Below is a small trained network, with its code and all its weights. Each question gives an input and a class and asks what happens when units are switched off, that is, made to give their printed mean instead of their output.

import numpy as np


def w(rows, s, z=0):
    codes = np.array(rows[::2]) - 128.0
    scale = np.full(codes.shape[1], s)
    scale[-1] = z or s
    return codes * scale


def norm(h):
    return h / np.sqrt((h * h).mean(-1, keepdims=True) + 1e-5)


def f(y):
    return y / 2 * (1 + np.tanh(0.7978845608 * (y + 0.044715 * y**3)))


def log_softmax(a):
    a = a - a.max(-1, keepdims=True)
    return a - np.log(np.exp(a).sum(-1, keepdims=True))


def net(x, mask):
    res = np.array(x, float).reshape(1, 6) / 4 @ E
    u = 0
    for l in range(4):
        y = f(norm(res) @ A[l][:, :-1].T + A[l][:, -1])
        res = res + np.where(mask[u : u + 9], y, B[l][:, -1]) @ B[l][:, :-1]
        u += 9
    return log_softmax(norm(res)[-1] @ U[:, :-1].T + U[:, -1])


A, B = {}, {}
E = w([
[19,36,97,147,149,124,149],'x0',
[100,131,129,96,90,3,151],'x1',
[65,146,167,124,21,165,158],'x2',
[110,164,29,57,162,178,193],'x3',
[128,128,128,128,129,130,124],'x4',
[113,153,198,123,161,136,157],'x5',
],0.0075)
A[0] = w([
[136,115,133,112,192,137,59,150],'0.n0',
[167,101,178,215,90,82,183,138],'0.n1',
[85,129,109,125,105,84,116,142],'0.n2',
[132,144,184,125,102,127,164,254],'0.n3',
[141,126,98,121,149,128,71,158],'0.n4',
[96,197,98,145,176,177,172,171],'0.n5',
[59,154,152,113,56,165,76,175],'0.n6',
[200,106,66,165,108,16,185,139],'0.n7',
[109,152,119,185,160,186,2,88],'0.n8',
],0.0082,0.0028)
B[0] = w([
[111,147,76,173,129,131,156,177],'0.n0',
[131,124,84,68,136,151,98,206],'0.n1',
[130,132,111,152,151,162,112,184],'0.n2',
[161,148,102,158,170,127,122,241],'0.n3',
[137,133,117,175,4,87,159,161],'0.n4',
[187,110,127,112,142,118,95,230],'0.n5',
[141,157,117,190,152,118,169,252],'0.n6',
[120,149,114,146,101,154,128,241],'0.n7',
[146,142,121,112,150,130,113,196],'0.n8',
],0.011,0.0034)
A[1] = w([
[186,52,205,222,123,170,103,4],'1.n0',
[91,164,187,118,63,199,157,181],'1.n1',
[148,80,209,179,102,93,79,154],'1.n2',
[92,174,108,37,150,188,114,52],'1.n3',
[87,167,121,134,169,2,149,207],'1.n4',
[81,143,152,43,47,34,108,77],'1.n5',
[80,210,82,99,37,65,159,189],'1.n6',
[160,54,206,129,96,115,47,99],'1.n7',
[209,173,165,110,100,101,173,140],'1.n8',
],0.0084,0.0023)
B[1] = w([
[166,90,43,35,177,175,111,173],'1.n0',
[240,114,62,187,148,61,211,166],'1.n1',
[127,130,114,31,140,79,254,159],'1.n2',
[152,102,133,80,98,99,132,147],'1.n3',
[199,87,102,141,205,230,138,225],'1.n4',
[227,34,46,98,220,209,89,161],'1.n5',
[170,150,134,154,143,193,129,255],'1.n6',
[101,129,59,43,49,135,144,136],'1.n7',
[106,125,91,115,128,97,6,212],'1.n8',
],0.0073,0.0051)
A[2] = w([
[129,141,84,157,116,181,45,90],'2.n0',
[14,9,181,167,145,116,132,152],'2.n1',
[171,114,62,130,71,149,160,144],'2.n2',
[92,131,78,65,111,137,126,206],'2.n3',
[116,155,74,178,88,107,131,137],'2.n4',
[104,228,50,140,94,119,178,251],'2.n5',
[145,132,50,119,82,112,105,173],'2.n6',
[138,224,126,84,222,216,192,151],'2.n7',
[138,144,176,108,255,111,129,167],'2.n8',
],0.0079,0.0026)
B[2] = w([
[56,131,149,119,17,219,132,189],'2.n0',
[126,255,93,111,106,92,36,161],'2.n1',
[156,98,130,98,138,74,196,204],'2.n2',
[124,120,198,115,46,125,100,158],'2.n3',
[164,46,149,163,127,145,114,153],'2.n4',
[124,113,147,146,135,57,101,197],'2.n5',
[101,94,213,145,131,85,160,190],'2.n6',
[39,71,131,102,117,101,93,255],'2.n7',
[150,115,211,195,63,90,174,181],'2.n8',
],0.0082,0.008)
A[3] = w([
[79,105,144,153,73,231,144,154],'3.n0',
[88,101,84,227,118,81,137,219],'3.n1',
[145,22,184,108,92,52,128,194],'3.n2',
[154,142,106,119,167,210,128,250],'3.n3',
[91,154,207,117,189,109,121,199],'3.n4',
[79,204,25,91,114,127,111,216],'3.n5',
[191,111,139,67,82,85,113,181],'3.n6',
[205,109,118,157,167,114,89,202],'3.n7',
[2,103,59,105,172,113,140,219],'3.n8',
],0.0083,0.0012)
B[3] = w([
[186,151,72,122,179,176,151,184],'3.n0',
[110,125,145,161,129,152,106,224],'3.n1',
[104,107,152,114,140,169,150,253],'3.n2',
[143,128,64,91,115,75,154,160],'3.n3',
[183,86,128,136,9,175,147,145],'3.n4',
[133,102,167,133,85,120,96,153],'3.n5',
[88,154,125,130,132,129,114,202],'3.n6',
[76,109,86,156,148,114,171,195],'3.n7',
[149,200,142,116,89,91,81,233],'3.n8',
],0.012,0.0059)
U = w([
[175,212,106,145,72,46,32,127],'0',
[89,57,154,9,104,94,146,109],'1',
[203,91,33,93,188,138,163,128],'2',
[95,97,134,249,167,59,184,116],'3',
[172,63,192,174,59,172,143,151],'4',
[109,115,143,153,106,183,108,197],'5',
[115,185,177,155,167,195,143,1],'6',
],0.012,0.01)

Each question gives the input, the list of numbers given to net, and the class t.
The units are the neurons (one row each of A and B). Each row of codes is followed by its name. A weight is (code - 128) times the scale printed after its matrix; where a second scale follows, it is the last column's (A, B and U).
mask holds one flag per neuron, layer by layer. A switched-off neuron (its flag False) gives its mean, the last column of its row in B, instead of its output. The means were averaged over made-up inputs and are rounded, as every weight is.
A unit's drop is (log p(t) with every unit on - log p(t) with that unit switched off) / (log p(t) with every unit on - log p(t) with every unit switched off).
The circuit of an input: a set's keep is (log p(t) with only the set's units on - log p(t) with every unit switched off) / (log p(t) with every unit on - log p(t) with every unit switched off). Starting from the 12 units with the biggest drops (on a tie, the unit counted first), units are removed one at a time, each time the one whose removal leaves the highest keep (on an exact tie, the one counted first), for as long as the keep stays at least 0.8.
circuit, biggest first: the units of the circuit, biggest drop first
unit that matters most: the unit with the biggest drop
k most important neurons: the k neurons with the biggest drops, biggest first
k most important neurons of layer l: the k neurons of layer l with the biggest drops, biggest first
input [-5,7,-8,-5,2,-1], class 3: circuit, biggest first	3.n7
input [-4,5,-7,8,-5,0], class 1: 2 most important neurons	0.n6, 1.n1
input [7,-7,0,8,-5,8], class 1: 3 most important neurons of layer 0	0.n5, 0.n6, 0.n2
input [-5,8,7,0,-1,7], class 2: circuit, biggest first	1.n5, 1.n4
input [5,4,7,1,-5,-5], class 3: circuit, biggest first	0.n6, 2.n5
input [-1,1,2,2,-5,5], class 4: circuit, biggest first	3.n4, 0.n4
input [0,-4,-1,-6,1,4], class 1: circuit, biggest first	1.n2, 1.n7
input [-3,1,-6,-7,-7,-5], class 1: 3 most important neurons	0.n6, 1.n2, 1.n7
input [-3,8,-2,-5,-6,5], class 2: 3 most important neurons	1.n5, 1.n4, 0.n1
input [2,-5,-8,8,-3,-6], class 1: 3 most important neurons of layer 1	1.n4, 1.n1, 1.n6
input [7,-6,5,-5,5,-4], class 0: 2 most important neurons	2.n1, 1.n4
input [6,-6,6,0,3,3], class 0: circuit, biggest first	3.n8, 1.n6, 2.n1
input [-4,3,5,-1,2,3], class 3: 3 most important neurons of layer 0	0.n6, 0.n5, 0.n8
input [-6,-8,-4,-5,2,-7], class 2: unit that matters most	3.n8
input [-1,5,-2,2,4,6], class 4: 3 most important neurons of layer 2	2.n8, 2.n7, 2.n1
input [-8,-1,-8,7,8,8], class 0: 3 most important neurons of layer 2	2.n2, 2.n4, 2.n6
input [-1,4,7,7,-7,8], class 4: 4 most important neurons of layer 0	0.n6, 0.n3, 0.n1, 0.n4
input [-3,-8,5,7,-2,0], class 2: 3 most important neurons of layer 0	0.n5, 0.n1, 0.n4
input [6,-3,-4,-3,-4,3], class 0: 2 most important neurons	2.n1, 0.n0
input [-2,8,2,4,8,-4], class 2: circuit, biggest first	1.n5
